Here is a tiny trained network, its code and every weight. The questions are about switching its units off for an input and a class, where a switched-off unit gives its printed mean instead of its output.

import numpy as np


def w(rows, s, z=0):
    codes = np.array(rows[::2]) - 128.0
    scale = np.full(codes.shape[1], s)
    scale[-1] = z or s
    return codes * scale


def f(y):
    return y / 2 * (1 + np.tanh(0.7978845608 * (y + 0.044715 * y**3)))


def log_softmax(a):
    a = a - a.max(-1, keepdims=True)
    return a - np.log(np.exp(a).sum(-1, keepdims=True))


def net(x, mask):
    res = np.array(x, float).reshape(1, 5) / 4 @ E
    y = f(res @ A[0][:, :-1].T + A[0][:, -1])
    res = res + np.where(mask, y, B[0][:, -1]) @ B[0][:, :-1]
    return log_softmax(res[-1] @ U[:, :-1].T + U[:, -1])


A, B = {}, {}
E = w([
[198,60,183,194,54,235,145],'x0',
[144,197,173,82,43,109,252],'x1',
[165,248,117,250,114,103,90],'x2',
[178,135,236,80,112,85,21],'x3',
[3,169,234,150,187,190,134],'x4',
],0.006)
A[0] = w([
[169,131,206,89,111,102,61,96],'neuron 1',
[176,117,212,97,102,96,53,86],'neuron 2',
[158,197,125,216,116,106,103,132],'neuron 3',
[105,223,159,200,147,158,108,135],'neuron 4',
[208,100,42,116,73,90,121,9],'neuron 5',
[104,56,131,51,136,153,151,120],'neuron 6',
[167,83,162,178,72,211,129,82],'neuron 7',
[120,46,138,51,137,140,143,92],'neuron 8',
[160,130,222,95,116,101,63,129],'neuron 9',
[180,209,117,211,127,112,103,133],'neuron 10',
[180,194,98,200,101,95,105,148],'neuron 11',
[199,113,63,107,115,56,128,100],'neuron 12',
[133,51,64,173,195,144,29,147],'neuron 13',
[183,66,173,194,92,189,138,81],'neuron 14',
[28,162,216,150,185,206,98,133],'neuron 15',
[110,35,77,170,199,152,11,168],'neuron 16',
[109,116,31,182,141,167,206,136],'neuron 17',
[37,140,216,110,199,192,139,101],'neuron 18',
[174,94,157,150,89,227,127,51],'neuron 19',
[169,71,168,181,76,206,135,95],'neuron 20',
[191,106,160,171,60,229,129,89],'neuron 21',
[191,90,182,167,105,203,144,74],'neuron 22',
[71,202,85,55,181,17,103,175],'neuron 23',
[102,198,156,221,122,109,111,154],'neuron 24',
[139,178,166,85,63,101,226,136],'neuron 25',
[2,172,206,158,165,184,142,96],'neuron 26',
[84,118,32,167,134,184,202,154],'neuron 27',
[109,57,142,46,132,149,136,112],'neuron 28',
[225,81,42,121,130,106,98,61],'neuron 29',
[111,49,138,48,145,145,152,109],'neuron 30',
[95,48,129,38,127,134,138,120],'neuron 31',
[102,124,39,165,144,195,199,125],'neuron 32',
[61,112,46,175,137,157,209,164],'neuron 33',
[143,190,160,66,47,108,214,114],'neuron 34',
[170,172,133,83,64,104,201,92],'neuron 35',
],0.0067,0.0016)
B[0] = w([
[196,222,173,116,175,111,49,173],'neuron 1',
[189,197,167,123,160,94,97,179],'neuron 2',
[141,172,50,105,55,213,163,193],'neuron 3',
[157,103,98,81,49,175,185,195],'neuron 4',
[184,1,167,67,93,67,213,184],'neuron 5',
[148,187,94,122,59,187,139,176],'neuron 6',
[72,155,86,87,199,67,208,176],'neuron 7',
[148,165,84,111,64,182,148,172],'neuron 8',
[184,190,165,96,148,98,101,179],'neuron 9',
[127,158,79,101,59,209,155,201],'neuron 10',
[141,127,76,87,68,179,175,198],'neuron 11',
[136,48,134,82,132,55,232,186],'neuron 12',
[74,137,187,231,66,101,131,212],'neuron 13',
[57,167,90,85,193,77,214,178],'neuron 14',
[165,68,148,99,85,79,174,221],'neuron 15',
[73,165,174,242,61,110,143,227],'neuron 16',
[203,176,176,105,145,102,88,197],'neuron 17',
[176,51,127,77,61,108,198,206],'neuron 18',
[88,143,92,101,174,114,180,166],'neuron 19',
[80,164,94,98,176,66,190,180],'neuron 20',
[100,139,109,113,162,97,176,186],'neuron 21',
[85,153,103,103,199,79,175,171],'neuron 22',
[36,157,67,73,198,53,228,253],'neuron 23',
[149,117,80,95,63,172,190,193],'neuron 24',
[67,128,171,232,97,114,111,201],'neuron 25',
[183,14,162,67,87,54,193,218],'neuron 26',
[202,198,193,117,153,91,78,202],'neuron 27',
[145,188,70,119,61,176,137,173],'neuron 28',
[136,40,168,126,67,81,172,186],'neuron 29',
[143,198,75,136,46,215,145,178],'neuron 30',
[119,213,58,131,49,206,165,183],'neuron 31',
[198,205,199,99,167,96,61,191],'neuron 32',
[198,181,200,111,148,84,79,205],'neuron 33',
[55,133,164,245,86,122,102,203],'neuron 34',
[80,83,189,219,89,110,122,183],'neuron 35',
],0.006,0.0062)
U = w([
[175,12,145,88,96,100,157,108],'0',
[145,185,39,110,74,219,139,165],'1',
[37,166,71,97,225,79,160,178],'2',
[214,208,203,120,167,109,92,155],'3',
[53,122,182,238,87,121,122,141],'4',
[121,90,124,128,152,160,101,252],'5',
[124,90,99,141,195,176,90,17],'6',
[116,110,113,131,188,170,91,9],'7',
],0.011,0.0025)

Each question gives the input, the list of numbers given to net, and the class t.
The units are the neurons (one row each of A and B). Each row of codes is followed by its name. A weight is (code - 128) times the scale printed after its matrix; where a second scale follows, it is the last column's (A, B and U).
mask holds one flag per neuron, in row order. A switched-off neuron (its flag False) gives its mean, the last column of its row in B, instead of its output. The means were averaged over made-up inputs and are rounded, as every weight is.
A unit's drop is (log p(t) with every unit on - log p(t) with that unit switched off) / (log p(t) with every unit on - log p(t) with every unit switched off).
The circuit of an input: a set's keep is (log p(t) with only the set's units on - log p(t) with every unit switched off) / (log p(t) with every unit on - log p(t) with every unit switched off). Starting from the 12 units with the biggest drops (on a tie, the unit counted first), units are removed one at a time, each time the one whose removal leaves the highest keep (on an exact tie, the one counted first), for as long as the keep stays at least 0.8.
units of the circuit, in order: the units of the circuit, biggest drop first
most important unit: the unit with the biggest drop
k most important neurons: the k neurons with the biggest drops, biggest first
drop of u: that unit's drop, to one decimal
input [5,6,-6,-3,1], class 1: most important unit -> neuron 30
input [5,-3,0,1,6], class 0: units of the circuit, in order -> [neuron 26; neuron 15]
input [-8,1,8,-7,5], class 1: 3 most important neurons -> [neuron 4; neuron 24; neuron 3]
input [-3,-7,7,0,0], class 1: units of the circuit, in order -> [neuron 3; neuron 10]
input [-5,-6,-1,-5,7], class 0: units of the circuit, in order -> [neuron 26; neuron 18]
input [-3,-6,-4,-3,-5], class 4: units of the circuit, in order -> [neuron 16; neuron 13]
input [-4,-6,0,5,-2], class 4: units of the circuit, in order -> [neuron 16; neuron 13]
input [-7,8,-5,-6,-7], class 4: units of the circuit, in order -> [neuron 34; neuron 25]
input [3,7,3,-5,-4], class 4: units of the circuit, in order -> [neuron 34; neuron 35]
input [-6,-8,6,6,8], class 0: 3 most important neurons -> [neuron 26; neuron 15; neuron 18]
input [1,-7,8,-3,8], class 0: 2 most important neurons -> [neuron 26; neuron 15]
input [-2,7,1,-6,2], class 4: 2 most important neurons -> [neuron 34; neuron 25]
input [-5,-3,-5,7,7], class 0: 2 most important neurons -> [neuron 18; neuron 26]
input [-2,1,-5,8,-6], class 3: 3 most important neurons -> [neuron 1; neuron 2; neuron 9]
input [-4,7,-1,-6,7], class 0: units of the circuit, in order -> [neuron 26]
input [5,-5,5,-5,-6], class 0: 2 most important neurons -> [neuron 5; neuron 29]
input [-8,3,-2,-2,8], class 0: units of the circuit, in order -> [neuron 26; neuron 18]
input [0,4,5,5,2], class 1: drop of neuron 28 -> -0.1
input [1,7,-7,-5,-1], class 1: drop of neuron 30 -> 0.5
input [6,2,3,5,-1], class 2: drop of neuron 14 -> 0.1
input [-8,-4,8,-2,-5], class 1: units of the circuit, in order -> [neuron 3]
